Below is a small trained network, with its code and all its weights. Each question gives an input and a class and asks what happens when units are switched off, that is, made to give their printed mean instead of their output.

import numpy as np


def w(rows, s, z=0):
    codes = np.array(rows[::2]) - 128.0
    scale = np.full(codes.shape[1], s)
    scale[-1] = z or s
    return codes * scale


def norm(h):
    return h / np.sqrt((h * h).mean(-1, keepdims=True) + 1e-5)


def f(y):
    return y / 2 * (1 + np.tanh(0.7978845608 * (y + 0.044715 * y**3)))


def log_softmax(a):
    a = a - a.max(-1, keepdims=True)
    return a - np.log(np.exp(a).sum(-1, keepdims=True))


def net(x, mask):
    res = np.array(x, float).reshape(1, 7) / 4 @ E
    u = 0
    for l in range(3):
        y = f(norm(res) @ A[l][:, :-1].T + A[l][:, -1])
        res = res + np.where(mask[u : u + 4], y, B[l][:, -1]) @ B[l][:, :-1]
        u += 4
    return log_softmax(norm(res)[-1] @ U[:, :-1].T + U[:, -1])


A, B = {}, {}
E = w([
[211,155,74,144,146,197,197,168],'x0',
[177,200,74,188,142,151,138,205],'x1',
[107,188,128,69,143,166,209,10],'x2',
[2,180,18,171,200,179,50,91],'x3',
[95,102,105,102,170,45,205,199],'x4',
[111,103,152,144,203,205,87,146],'x5',
[150,168,95,183,164,152,242,175],'x6',
],0.0037)
A[0] = w([
[30,114,110,133,187,106,76,188,87],'0.n1',
[92,202,34,136,183,224,151,132,253],'0.n2',
[121,143,161,98,115,138,103,1,178],'0.n3',
[83,157,98,126,122,159,96,70,33],'0.n4',
],0.009,0.0012)
B[0] = w([
[47,88,152,165,132,95,56,83,205],'0.n1',
[108,114,175,134,111,173,74,7,255],'0.n2',
[22,116,94,154,131,112,96,114,229],'0.n3',
[234,165,200,43,2,133,147,200,181],'0.n4',
],0.0055,0.0066)
A[1] = w([
[94,82,177,129,162,151,159,116,52],'1.n1',
[88,126,183,65,55,36,39,52,204],'1.n2',
[155,146,116,117,107,97,147,128,36],'1.n3',
[141,117,190,121,68,161,105,2,254],'1.n4',
],0.0088,0.0011)
B[1] = w([
[150,123,85,148,122,105,31,169,142],'1.n1',
[132,76,131,230,216,253,70,95,247],'1.n2',
[135,134,160,81,175,58,83,115,128],'1.n3',
[72,101,79,163,199,103,101,101,227],'1.n4',
],0.0061,0.014)
A[2] = w([
[202,91,161,146,158,254,70,82,237],'2.n1',
[53,93,158,179,186,120,52,189,252],'2.n2',
[176,197,116,131,139,243,121,140,165],'2.n3',
[66,79,118,94,54,59,158,54,247],'2.n4',
],0.0094,0.0013)
B[2] = w([
[2,147,83,137,160,55,125,121,250],'2.n1',
[68,203,64,109,136,143,168,20,236],'2.n2',
[99,98,119,73,130,147,95,29,150],'2.n3',
[112,97,89,216,150,168,27,111,130],'2.n4',
],0.0064,0.016)
U = w([
[3,143,65,166,199,139,65,64,253],'0',
[254,131,168,57,81,118,167,250,3],'1',
],0.005,0.0016)

Each question gives the input, the list of numbers given to net, and the class t.
The units are the neurons (one row each of A and B). Each row of codes is followed by its name. A weight is (code - 128) times the scale printed after its matrix; where a second scale follows, it is the last column's (A, B and U).
mask holds one flag per neuron, layer by layer. A switched-off neuron (its flag False) gives its mean, the last column of its row in B, instead of its output. The means were averaged over made-up inputs and are rounded, as every weight is.
A unit's drop is (log p(t) with every unit on - log p(t) with that unit switched off) / (log p(t) with every unit on - log p(t) with every unit switched off).
k most important neurons: the k neurons with the biggest drops, biggest first
top k neurons in layer l: the k neurons of layer l with the biggest drops, biggest first
drop when u is switched off: that unit's drop, to one decimal
input [3,2,-6,-4,2,2,6], class 1: 4 most important neurons	(1.n2 2.n1 1.n4 2.n2)
input [1,6,-7,-7,-2,-7,-2], class 1: most important neuron	(1.n2)
input [-2,7,8,-5,7,-7,-4], class 1: 2 most important neurons	(0.n2 0.n3)
input [8,5,3,-3,5,-6,3], class 1: 3 most important neurons	(1.n2 2.n1 2.n2)
input [-1,-4,-2,-4,6,0,5], class 1: top 3 neurons in layer 0	(0.n2 0.n3 0.n1)
input [0,3,-3,-3,1,0,-2], class 1: top 3 neurons in layer 0	(0.n2 0.n1 0.n3)
input [2,-5,2,-4,4,-6,6], class 1: 2 most important neurons	(0.n2 1.n2)
input [-1,3,5,-8,3,4,1], class 1: 3 most important neurons	(1.n2 0.n2 2.n1)
input [-2,7,-2,-4,-5,-6,5], class 1: 2 most important neurons	(1.n2 2.n1)
input [7,-2,-1,-2,2,-3,-5], class 1: top 2 neurons in layer 0	(0.n2 0.n1)
input [2,6,-2,-2,4,-6,-2], class 1: drop when 1.n2 is switched off	0.9
input [2,0,-7,-4,-4,-2,5], class 1: drop when 2.n2 is switched off	0.1
